Below are the code and all the weights of a small trained network. Each question names an input and a target symbol and asks about switching units off, where a switched-off unit gives its printed mean instead of its output.

import numpy as np


def w(rows, s, z=0):
    codes = np.array(rows[::2]) - 128.0
    scale = np.full(codes.shape[1], s)
    scale[-1] = z or s
    return codes * scale


def norm(h):
    return h / np.sqrt((h * h).mean(-1, keepdims=True) + 1e-5)


def f(y):
    return np.maximum(y, 0)


def softmax(a):
    e = np.exp(a - a.max(-1, keepdims=True))
    return e / e.sum(-1, keepdims=True)


def log_softmax(a):
    a = a - a.max(-1, keepdims=True)
    return a - np.log(np.exp(a).sum(-1, keepdims=True))


def net(x, mask):
    ids = ['αβγεηθλπστφψω'.index(c) for c in x.split()]
    T = len(ids)
    res = E[ids] + P[:T]
    q, k, v = (norm(res) @ M[0].T for M in (Q, K, V))
    z = softmax(np.where(np.tri(T) > 0, q @ k.T / 2**0.5, -1e9)) @ v
    res = res + np.where(mask[0], z, O[0][:, -1]) @ O[0][:, :-1]
    y = f(norm(res) @ A[0][:, :-1].T + A[0][:, -1])
    res = res + np.where(mask[1:9], y, B[0][:, -1]) @ B[0][:, :-1]
    return log_softmax(norm(res)[-1] @ U[:, :-1].T + U[:, -1])


Q, K, V, O, A, B = {}, {}, {}, {}, {}, {}
E = w([
[170,148,190,138,89,86],'α',
[212,44,183,167,156,55],'β',
[172,178,146,70,179,137],'γ',
[169,175,149,72,171,140],'ε',
[168,175,137,66,196,127],'η',
[77,185,221,132,165,139],'θ',
[100,60,89,127,229,139],'λ',
[81,10,177,63,168,15],'π',
[234,193,244,179,66,86],'σ',
[151,235,88,178,225,83],'τ',
[125,167,50,86,89,27],'φ',
[74,176,98,112,101,189],'ψ',
[205,82,61,156,111,158],'ω',
],0.012)
P = w([
[137,172,116,3,238,201],'0',
[145,165,124,38,210,186],'1',
[134,162,120,59,193,172],'2',
[129,153,127,82,180,160],'3',
[123,149,133,101,167,148],'4',
[118,142,132,119,151,141],'5',
[107,140,135,135,140,136],'6',
[99,139,141,156,117,129],'7',
[100,136,141,165,112,129],'8',
[119,152,181,124,159,139],'9',
],0.0069)
Q[0] = w([
[58,2,104,190,35,56],'head 0',
[102,110,215,156,113,70],'head 0',
],0.0088)
K[0] = w([
[216,138,162,2,197,158],'head 0',
[98,210,161,22,161,71],'head 0',
],0.0085)
V[0] = w([
[193,181,46,254,142,186],'head 0',
[179,96,19,93,29,138],'head 0',
],0.0051)
O[0] = w([
[172,232,29,183,181,237,230],'head 0',
[157,103,1,27,49,81,2],'head 0',
],0.0063,0.00092)
A[0] = w([
[135,94,156,39,229,222,142],'neuron 0',
[213,161,70,120,128,21,192],'neuron 1',
[220,119,77,128,72,189,116],'neuron 2',
[191,55,132,144,67,109,136],'neuron 3',
[235,2,140,148,132,75,129],'neuron 4',
[155,68,41,145,122,78,135],'neuron 5',
[59,161,107,65,140,149,85],'neuron 6',
[167,147,141,195,5,82,254],'neuron 7',
],0.0076,0.0035)
B[0] = w([
[123,98,88,185,69,85,255],'neuron 0',
[85,183,187,102,99,121,216],'neuron 1',
[145,104,60,25,187,96,177],'neuron 2',
[126,139,118,94,125,205,152],'neuron 3',
[175,146,114,89,138,248,178],'neuron 4',
[86,115,196,119,107,78,165],'neuron 5',
[104,110,152,165,73,193,162],'neuron 6',
[217,254,102,94,121,84,180],'neuron 7',
],0.0084,0.0069)
U = w([
[160,148,153,103,140,123,46],'α',
[208,91,182,97,162,240,125],'β',
[184,119,139,150,108,81,82],'γ',
[180,90,155,163,37,119,139],'ε',
[182,127,126,131,175,5,58],'η',
[73,156,247,175,140,159,98],'θ',
[153,78,83,195,146,82,253],'λ',
[150,46,215,53,134,58,155],'π',
[177,161,136,190,122,122,72],'σ',
[131,228,95,173,246,153,69],'τ',
[37,169,138,42,51,58,119],'φ',
[87,170,113,159,2,226,158],'ψ',
[155,157,13,17,148,174,192],'ω',
],0.0094,0.0052)

Each question gives the input, a string of symbols that net reads in full, and the target symbol t.
The units are the heads (2 rows each of Q, K, V and O) and the neurons (one row each of A and B). Each row of codes is followed by its name. A weight is (code - 128) times the scale printed after its matrix; where a second scale follows, it is the last column's (O, A, B and U).
mask holds one flag per unit, heads first, then neurons. A switched-off unit (its flag False) gives its mean, the last column of its rows in O or B, instead of its output. The means were averaged over made-up inputs and are rounded, as every weight is.
A unit's drop is (log p(t) with every unit on - log p(t) with that unit switched off) / (log p(t) with every unit on - log p(t) with every unit switched off).
The circuit of an input: a set's keep is (log p(t) with only the set's units on - log p(t) with every unit switched off) / (log p(t) with every unit on - log p(t) with every unit switched off). Starting from all 9 units, units are removed one at a time, each time the one whose removal leaves the highest keep (on an exact tie, the one counted first), for as long as the keep stays at least 0.8.
units of the circuit, in order: the units of the circuit, biggest drop first
unit that matters most: the unit with the biggest drop
top k neurons: the k neurons with the biggest drops, biggest first
drop of u: that unit's drop, to one decimal
input ψ θ β, target β: units of the circuit, in order => neuron 4
input π λ η θ φ ψ ε, target ψ: top 2 neurons => neuron 6; neuron 0
input σ η φ γ β β ω φ ψ, target ω: units of the circuit, in order => head 0; neuron 2
input θ ω τ η γ, target τ: units of the circuit, in order => head 0; neuron 4
input ω γ η ψ γ, target ψ: units of the circuit, in order => neuron 0; neuron 2; neuron 7
input γ τ β θ ε, target θ: top 2 neurons => neuron 7; neuron 2
input α θ ω ψ ε π σ γ π η, target π: top 2 neurons => neuron 7; neuron 1
input ψ τ ω π λ φ λ φ γ, target φ: top 3 neurons => neuron 1; neuron 4; neuron 7
input ψ σ λ ω ψ α σ ε, target ψ: top 2 neurons => neuron 2; neuron 0
input λ θ λ η, target λ: top 3 neurons => neuron 0; neuron 1; neuron 7
input γ ε ω τ φ ε, target φ: top 2 neurons => neuron 1; neuron 4
input ψ η ψ ω ω σ ω φ ω γ, target ω: drop of neuron 5 => 0.1
input β σ τ θ ψ τ β ω, target ω: drop of neuron 4 => 0.0
input τ σ α τ γ γ, target τ: drop of neuron 3 => 0.0
input σ β θ η ε τ π ψ η, target ψ: unit that matters most => neuron 2
